In the rows, 128 means zero.
Here are made-up elements, facts about them, and rows of numbers that follow some of those facts. Name the element behind each unnamed row.

There are 5 kinds of fact about the elements: Π, χ, ψ, γ, β.
Π: hangs directly under; χ: is of sort; ψ: comes just before; γ: points at; β: refers to
plunir Π:grosustim χ:b ψ:tadok
drogel Π:vopom χ:d γ:draron β:fotredru sozak dazul
pledus Π:grosustim
sebriklus Π:vetre χ:e ψ:kluta γ:druplim
fivum Π:gruvas χ:d ψ:depa β:broflus druplim
stobra Π:pulis χ:b ψ:ropi
fata Π:plinan ψ:troval β:klunu tadok
teklim Π:seroguk χ:a β:matim groli
truvak Π:babi χ:a ψ:dubun
troval Π:plinan χ:d ψ:flamam β:flogril stufek bigabe
gubron Π:sebir χ:c ψ:plebrustok γ:grevebrun
drufam Π:klebe β:pimil rustol drozar
velo Π:muresan χ:a
klunu Π:drufam χ:f ψ:keplim
votras Π:tozi χ:b ψ:bube
radru Π:kliga ψ:stebri γ:flifiva draron
bube Π:tozi χ:a ψ:pestir
teskam Π:vetre χ:d ψ:teber γ:kloga β:branam sabrus kogi vope bremo
keplim Π:drufam χ:b ψ:drenul
nopladur Π:muresan χ:b ψ:trupak γ:flamam fepu
plustol Π:sozak χ:a ψ:drazol β:pulis belemus
domoma Π:bebroger χ:a ψ:pulis γ:fliko lostu
rudro Π:vopom χ:b ψ:drogel
grevebrun Π:plivos χ:c ψ:klikin γ:toplur
bragre Π:tozi χ:b ψ:grota
gogos Π:fata χ:c ψ:fliko
godran Π:flifiva χ:c ψ:tiraplo γ:troplis
fliri Π:vopom χ:f ψ:rudro β:vafem stasik groli
fopun Π:plinan χ:b ψ:tografim
skuras Π:sebir χ:f ψ:kloga γ:troplis vope tografim
groli Π:grosustim ψ:dovur γ:midu lobre
kige Π:radru χ:c ψ:sabrus
traplas Π:mudror ψ:geklol
nabun Π:plivos χ:f γ:pliklak pelil
klipo Π:bebroger ψ:biste
rustol Π:broflus χ:a
pazifler Π:flifiva χ:a ψ:flastu β:vopom
babi Π:kliga ψ:sozak
klisitu Π:radru χ:e ψ:fatran β:truvak ludrel
vurok Π:stustan χ:a
stufek Π:pulis χ:d ψ:losul
zogroflu Π:trupak χ:a ψ:bigabe γ:greputrol
druro Π:klipo χ:a ψ:stidru
zeske Π:vizen χ:f
gaflen Π:bebroger χ:a ψ:vizen
brutromam Π:klonin χ:e γ:vope β:gruvas kludos logrek
kaboski Π:kliga χ:a ψ:babi
dovur Π:grosustim χ:f ψ:plunir β:skatrim drovor vodresko
flifiva Π:klebe ψ:tozi γ:troplis β:ragupla rudro
rinos Π:plinan χ:a ψ:vive β:braklor klamo
logrek Π:drufam χ:a γ:troplis vuklas
ploklogrum Π:plivos χ:a ψ:grevebrun
treni Π:pulis χ:a ψ:stobra
flastu Π:flifiva χ:d ψ:godran
kluta Π:vetre χ:a ψ:zedal
pestir Π:tozi χ:a ψ:bragre γ:midu
flutre Π:vopom χ:e ψ:fliri
zubrezu Π:klonin χ:a ψ:dropli γ:flirovak
nutar Π:fata χ:a β:ragupla
troba Π:traplas χ:f ψ:lustir
braklor Π:vetre χ:e ψ:sagrim γ:trefem
zaplan Π:vizen χ:e ψ:zeske
klikin Π:plivos χ:b ψ:drozar γ:flifiva flamam
dubun Π:babi χ:d ψ:gremas β:flirovak
druplu Π:stumem χ:c ψ:plagon γ:flirovak tografim
sono Π:gruvas χ:a
dabrok Π:trupak χ:c ψ:zogroflu β:losul plivos
luzel Π:klipo χ:d ψ:druro β:losul skeser zubevin
trufos Π:flinul χ:c
flamam Π:plinan χ:b ψ:flefla γ:troplis
troskol Π:kloga χ:e β:kluta zaplan
skeser Π:bebroger χ:a ψ:klonin
rabe Π:klezan χ:d γ:troplis β:bifefom tozi stufek zubevin ferar
vopom Π:grabak
tugol Π:mudror ψ:toplur
vupleskam Π:fata χ:f ψ:gogos
gremas Π:babi χ:c ψ:mafi γ:skatrim draron β:grota tadok
grota Π:tozi χ:e
ragupla Π:tugol χ:a ψ:gravis γ:troplis flamam
tozi Π:klebe ψ:vodresko γ:tilo
gotun Π:pelil χ:a ψ:muka β:daplim velo
truskek Π:flinul χ:a ψ:dipo γ:lostu
kistogi Π:sebir χ:c ψ:flinul γ:flirovak flalas β:skazek drozar
belemus Π:klezan χ:f ψ:skesam
depa Π:gruvas χ:d ψ:seroguk
gusom Π:trivevam χ:a ψ:stinezi β:plemo skatrim
pliklak Π:plinan χ:b γ:flirovak β:zaplan
seroguk Π:gruvas ψ:lostu
gravis Π:tugol χ:c ψ:ludrel
plozom Π:tozi χ:a ψ:gevam β:tugol broflus niflen toplur
greputrol Π:vetre χ:f β:kliga druplim niflen geklol
geklol Π:mudror χ:c ψ:drovor
gifir Π:broflus χ:c ψ:matim
sumuvem Π:trivevam χ:b ψ:drafle
plabar Π:pelil χ:b ψ:flirovak β:daplim muresan klipo braklor
teber Π:vetre χ:a ψ:sebriklus β:nabun plinan stobra
bremo Π:fata χ:f ψ:nutar
tritor Π:bebroger χ:c ψ:fotredru
fliko Π:fata χ:d ψ:bremo γ:kloga
flinul Π:sebir ψ:skuras γ:flamam
stasik Π:grepon χ:a
stidru Π:klipo χ:c ψ:lakistak γ:flamam flalas lostu
vive Π:plinan χ:c ψ:fopun γ:fliko
matim Π:broflus χ:a ψ:pazek γ:troplis draron toplur
stustan Π:kliga ψ:kaboski γ:mutrus
grepon Π:grebu γ:dipo β:flinul stobra niflen
plagon Π:stumem χ:a
kidigrel Π:vopom χ:f ψ:flutre
kluplam Π:zotrasul χ:a ψ:midu β:sabrus kogi dazul druplu
fatran Π:radru χ:a ψ:kige
lobre Π:grosustim χ:d ψ:groli γ:midu β:tratrek tritor kluta velo drovor
kopin Π:klezan χ:a ψ:belemus γ:troplis β:sagrim zogroflu
tografim Π:plinan χ:a ψ:vafem β:stustan
branam Π:muresan χ:a ψ:nopladur γ:draron radru toplur
brastan Π:sebir χ:a β:kluta
grikes Π:lostu χ:c ψ:fepu β:mimos draron vupleskam lostu
vope Π:stustan χ:a ψ:tezal γ:troplis klamo
flefla Π:plinan χ:a ψ:pliklak
lustir Π:traplas χ:a ψ:trefem
troplis Π:zubevin χ:c
vuklas Π:drufam χ:a ψ:logrek β:ragupla broflus pledus
kogi Π:stustan χ:a ψ:dazul γ:stidru
ludrel Π:tugol χ:a γ:nabun pelil
drafle Π:trivevam χ:a ψ:gusom β:sobok gaflen truvak
pimil Π:pledus χ:b ψ:flogril
fepu Π:lostu χ:d β:plivos pazek
stinezi Π:trivevam χ:a
fugri Π:pulis χ:f ψ:stufek
losul Π:pulis χ:b
lostu Π:gruvas ψ:sono
sobok Π:vetre χ:a ψ:greputrol
tiraplo Π:flifiva χ:a γ:flirovak β:stustan
skazek Π:zubevin χ:f ψ:troplis
tilo Π:vizen χ:c ψ:zaplan γ:brutromam
flirovak Π:pelil χ:a γ:flamam
tezal Π:stustan χ:e ψ:vurok γ:bremo
drutum Π:kludos χ:a
sabrus Π:radru χ:e γ:flamam zotrasul votras greputrol
vizen Π:bebroger ψ:skeser β:flastu
pipusu Π:seroguk χ:a ψ:teklim β:sagrim klamo
fotredru Π:bebroger χ:a ψ:klipo
trivevam Π:klebe ψ:flifiva β:rubrar sebir gaflen
broflus Π:zotrasul
triplim Π:klonin χ:c ψ:brutromam β:treni pimil zogroflu stebri stumem
drazol Π:sozak χ:f ψ:gradal γ:draron kistogi
klezan Π:klebe ψ:trivevam β:kaboski klamo
skatrim Π:tugol χ:e ψ:ragupla
plivos Π:bebroger
rubrar Π:sozak χ:b ψ:plustol γ:niflen
lakistak Π:klipo χ:c β:bragre plinan stustan
drovor Π:mudror χ:c
klegrovek Π:sozak χ:b ψ:rubrar β:deba
midu Π:zotrasul χ:b ψ:broflus γ:toplur β:vope
trupak Π:muresan ψ:velo γ:mutrus pelil
flogril Π:pledus χ:b
vodresko Π:klebe χ:f ψ:stumem
trafla Π:pelil χ:a ψ:plabar γ:troplis klikin radru klamo β:kloga skeser bube
niflen Π:klezan χ:a ψ:rabe γ:draron
pelil Π:bebroger ψ:domoma
muresan γ:gremas stebri
drenul Π:drufam χ:c ψ:vuklas β:daplim mudror pestir
toplur Π:mudror ψ:traplas
grige Π:plinan χ:d ψ:fata
drozar Π:plivos χ:e ψ:nabun
ropi Π:pulis χ:a ψ:fugri γ:flalas radru
dazul Π:stustan χ:a ψ:vope
plemo Π:pelil χ:a ψ:gotun γ:mutrus sono klamo
vetre Π:gruvas ψ:fivum β:ploklogrum
biste Π:bebroger χ:a ψ:kludos β:pulis rudro klipo flefla
tratrek Π:babi χ:a ψ:truvak
drigrar Π:vetre χ:f ψ:sobok
dipo Π:flinul χ:a ψ:trufos
plisak Π:grosustim χ:a ψ:plaplen
skesam Π:klezan χ:b ψ:niflen
pizugam Π:tozi χ:b ψ:plozom
trefem Π:traplas χ:f γ:tografim β:druro bube
muka Π:pelil χ:d ψ:trafla
galok Π:klonin χ:b ψ:druplim γ:tografim druplu β:lostu
tagrin Π:grosustim χ:d ψ:pledus
mafi Π:babi χ:f
draron Π:fata χ:c ψ:vupleskam γ:troplis
dropli Π:klonin χ:a ψ:triplim γ:bifefom flifiva
flalas Π:trupak χ:c β:depa
sozak Π:kliga γ:draron
gradal Π:sozak χ:f γ:kidigrel
plebrustok Π:sebir χ:a ψ:brastan β:muresan tratrek kogi
bifefom Π:klonin χ:a ψ:gridur
zubevin Π:grebu ψ:grepon
deba Π:kliga χ:a ψ:radru γ:flamam
klamo Π:grabak χ:b ψ:vopom γ:troplis draron
pazek Π:broflus χ:d ψ:rustol
vafem Π:plinan χ:b ψ:grige
druplim Π:klonin χ:b ψ:zubrezu γ:troplis
sagrim Π:vetre χ:a ψ:teskam
mutrus Π:vopom χ:d ψ:kidigrel γ:troplis draron
kloga Π:sebir ψ:gubron γ:tografim
daplim Π:grosustim χ:a ψ:tagrin
tadok Π:grosustim χ:a ψ:mimos
gridur Π:klonin χ:b ψ:galok β:plemo tritor
grosustim γ:troplis flamam
korom Π:kludos χ:e ψ:drutum β:gradal
pulis Π:bebroger ψ:tritor
tenilu Π:toplur χ:b β:gravis skazek plinan logrek vodresko
stebri Π:kliga χ:b ψ:ferar γ:troplis
grabak γ:lobre β:sozak pazek
dimil Π:fata χ:a ψ:draron β:drazol ferar
mimos Π:grosustim χ:c ψ:daplim γ:trefem
bigabe Π:trupak χ:a ψ:flalas
klonin Π:bebroger ψ:pelil
stumem Π:klebe ψ:drufam
kludos Π:bebroger ψ:plivos
gevam Π:tozi χ:a ψ:votras β:trufos skatrim skuras
zedal Π:vetre χ:a ψ:drigrar
musta Π:vopom χ:d ψ:mutrus
plaplen Π:grosustim χ:c ψ:lobre γ:troplis β:tugol trupak
grebu β:bebroger flinul ropi
ferar Π:kliga χ:a ψ:stustan

Some rows with their names:
flastu: [198 118 104 145 160 142 130 136 141 117 134 117 103 147 155 130 179 141
  94 101 169 142 122 121 139 131 121 153 126 165 128 128 135 169 117 134
 124]
bremo: [119 137  95 130 131 147 125 118 129 111 144 134 130 169 102 135 161 168
 100 106 136 129 141 137 123 170 135 151 109 171 118 145 118 147 177 143
 137]
nutar: [128 101 117  96 127 154 120 122 137 137 128 108 143 113 118 145 130 113
 132 138 123 137 136 150 154 122 124 125 129 147 203 144 133 112 126  85
 116]
musta: [213 120 114 126 142 141 132 139 161 118 133 108 114 132 142 127 176 125
 112 103 189 145 135 134 124 121 126 145 127 158 123 130 151 129 107 132
 129]
treni: [158 125 116 146 127  94 105 117 108 140 126 132 105 113 130 135 192 129
 106 132 145 128 140 129 118 100 160 132 124 129  91 128 173 110 139 135
 140]
kloga: [ 88 128 136 140 107 137 156 121 101 149 138 133  84 149 148 130 105 149
 130 133 109 144  80 117 138 123 124  72 101 101 116 129 109 137 168 131
 142]
broflus: [121  90 111 151 143 122 105 126  97 158 124 107  80 136 146 138 146 135
  98 155  87 138  90  97 145  94 129  93 129 123  76 144 122 175 123 156
 127]
matim: [167 160 125 174 156 111 164 148  94 119  77 194 137 102 154 129 119 123
 117 140 129  89 131  95 134 115 129 134 151 148 118 112 144 155 101 123
 134]
bifefom: [145 119 134 124 145  87 117 118  82 135 117 166 117 134 153 153 156 157
  96 125 149  80 110 120 109  81 114 140  97 123  91 140 152  93 122 146
 110]
sobok: [123 107  88 140 134 149 130 110 102 136 128 132 142 157 133 140 172 125
 124 133 116 131 124 138 162 126 136 137 148 182 172 123 126 154 147 118
 130]
vetre: [135 119 136  98 112 138 121 139 145 131 149  83 130  97 128 123  98 109
 120 117 102 126 137 146 124 103 121 125 130  77 118 141 138  92 100 133
 131]
trufos: [ 98 123 132 150 116 124 116 133 137 132 153 119 146 143 104 119 111 150
 135 132  72 158 116 119 114 150 142 123 120 118  56 128 124 146 130 193
 129]
klunu: [184 115 102 137 141 143 131 140 123 130 153 115 114 135 148 128 155 135
 113 110 141 143 122 122 129 128 122 141 126 149  99 137 144 136 117 155
 126]
kidigrel: [168 104 125  99 143 134 106 132 146 142 144 114 115 147 125 130 149 141
 130 115 150 136 130 127 126 145 126 128 104 136 124 139 127 142 113 132
 124]
grosustim: [ 96 173 149 139 127 139 175 142 100 108  98 158 124 114 141 128  82 105
 129 129 108 104 124 113 132 120 128 101 135  97 129 113 121 110 106 116
 139]
mafi: [145 104 113 120 126 157 126 139 151 121 135 116 128 140 116 141 127 137
 117 141 145 148 131 127 129 143 129 117 118 173 159 148 134 144 132 124
 124]
vive: [103 118 157 151  90 117 156 137 140 136 155 114 129 129 144 108  62 128
 156 118  84 168  94 122 116 133 121  75 134  87  66 106 132  99 103 169
 131]

Rows to name:
No name comes twice in this set of rows, the named rows included.
[ 87 128 131 146  84 110 164 115 139 132  93 166 107 120 131 134 122 124
 135 134 156 148 115 143 125 124 148  89 129 168 168 106 153 102 158  78
 141] -> domoma
[149 195 123 180 139 123 178 145 109 106  97 196 130 102 138 120 124 138
 101 115 135  81 155 112 114 133 128 180 146 132 113 100 145 161 121 153
 152] -> branam
[125 140 123 111 155 139 130 133  97 123 135 144 136 136 114 140 125 132
 143 141 137  81 128 123 142 136 119 144 102 137 173 135 114 122 154  91
 122] -> sono
[ 78  98 157 161 187  68 120 118  91 131  80 166 128 144 163 153 120 121
 140 164 146 111  64  83 101  99 139 127 112 160 105 140 114 125 123 128
  94] -> druplim
[140 104 103 144 137 146 138 139 137 119 125 124 125 136 128 127 144 134
 108 138 130 156 118 119 134 134 131 123 145 206 141 134 132 147 127 132
 125] -> gradal
[ 71 230 117 178 120 135 166 125  95  99 107 199 133 131 131 114  93 154
  84 106  93 101 148 115 106 151 132 153 155 111  80 104 109 174 149 166
 168] -> muresan
[ 96 160 130  79  86 153 133 118 178 113 150 135 166 118  89 102 116 145
 137 108 141 122 190 182 126 172 118 171 140 135 200 122 128 112 157 104
 131] -> plebrustok
[154 106  99 120 144 153 126 136 150 115 130 111 127 145 121 147 165 130
 110 118 182 142 136 137 133 144 133 129 119 195 178 141 130 135 122 107
 127] -> grige
[ 78 118 142 133 117 100 150 127 113 116  66 190 138 127 122 141 108 135
 105 137 142  89 128 126 113 114 122 133 128 177 168 127 140  95 139 108
 111] -> dropli
[ 93 158  76 166 129 141 143  92 100 120 136 165 145 172 118 132 189 162
 105 108 118 122 143 148 146 152 131 173 148 194 132 115 129 183 198 150
 151] -> daplim
[ 47 165 140 132 118 112 143 110 136 106 124 122 175 161 149 124 107  97
 196 103 148 131 110 154 143 156 117 138 144 106 170  95  95  96 136 106
 132] -> pliklak

Now the same elements, written a new way:
Some elements and their rows:
klegrovek: [120 148 145 140 154 128 191 113 121 124  49  98  81  89]
dimil: [ 80 106 140  98 128 107 171  93  92  79  74 110  62  86]
korom: [109  93 134 138 143 160 183  89 128 108  65  93  74  98]
grabak: [142 117 162 134 145 125 154  97 115 111  75  95  79  84]
tografim: [112  83  62  30 137 120 139 100  40 149 116 214 145  39]
pazifler: [ 78 114 136 100 129  94 163 100  94  82  67 111  63  83]
tezal: [132 151 110 122 156 113 122 116 161 135 114  87 114 156]
ploklogrum: [ 73 139 103  80 133 128 148 111 117 114 137 106  64 134]
zotrasul: [154 164  93 115 130 115 149 124 118 160 121 105  86 137]
bigabe: [ 98 150 105  81 133  86 135 110 120 111 132 114  92 138]
drozar: [132 129 102 112 148 135 142 101 151 145 125  93 110 158]
fotredru: [106 143 130  80 146 112 118 138  91 162 160 107  66 165]
sobok: [102 154 130  86 145  85 112 147  93 164 142 105  70 166]
klipo: [143 159 134 125 167 133 135 149 112 197 138  97  67 169]
keplim: [128 194 105 129 153 112 151 139 147 155  97  97 104 134]
tilo: [ 80 113  92  75  99 143 119  95 106  98 146  95  56 126]
godran: [105 127 107  77  98 100  78  99 114  89 138  98  80 119]

Name these rows:
No name comes twice in this set of rows, the named rows included.
[148 181 116 123 108 140 146 127 124 150 107  87  78 110] -> klamo
[ 92  81 137  96 123  84 153  78 100  65  74 112  80 100] -> drenul
[ 79 126 105  86 118 107 103 101 125  91 127  96  74 135] -> vive
[130 148  88 123 108 133 148 122 125 141 100  88  80 131] -> skatrim
[128 161  91 111 174 121 135 136 129 161 118 124 106 134] -> plinan
[ 96 106 109  72 108 132 102  87 124  91 161  97  82 127] -> stidru
[103 153 118  80 136  67 120 114 112 127 131 110  97 148] -> bube
[152 163  79 110 112 123 165 123 110 154 115 114  78 123] -> toplur
[143 190 112 124 154 104 152 134 146 152 104  98 111 139] -> skesam
[138 124 150 134 154 116 176 101 114 125  66 105  88 100] -> grebu
[111 104 130 138 142 130 174  98 124 108  43  91  79 100] -> klisitu

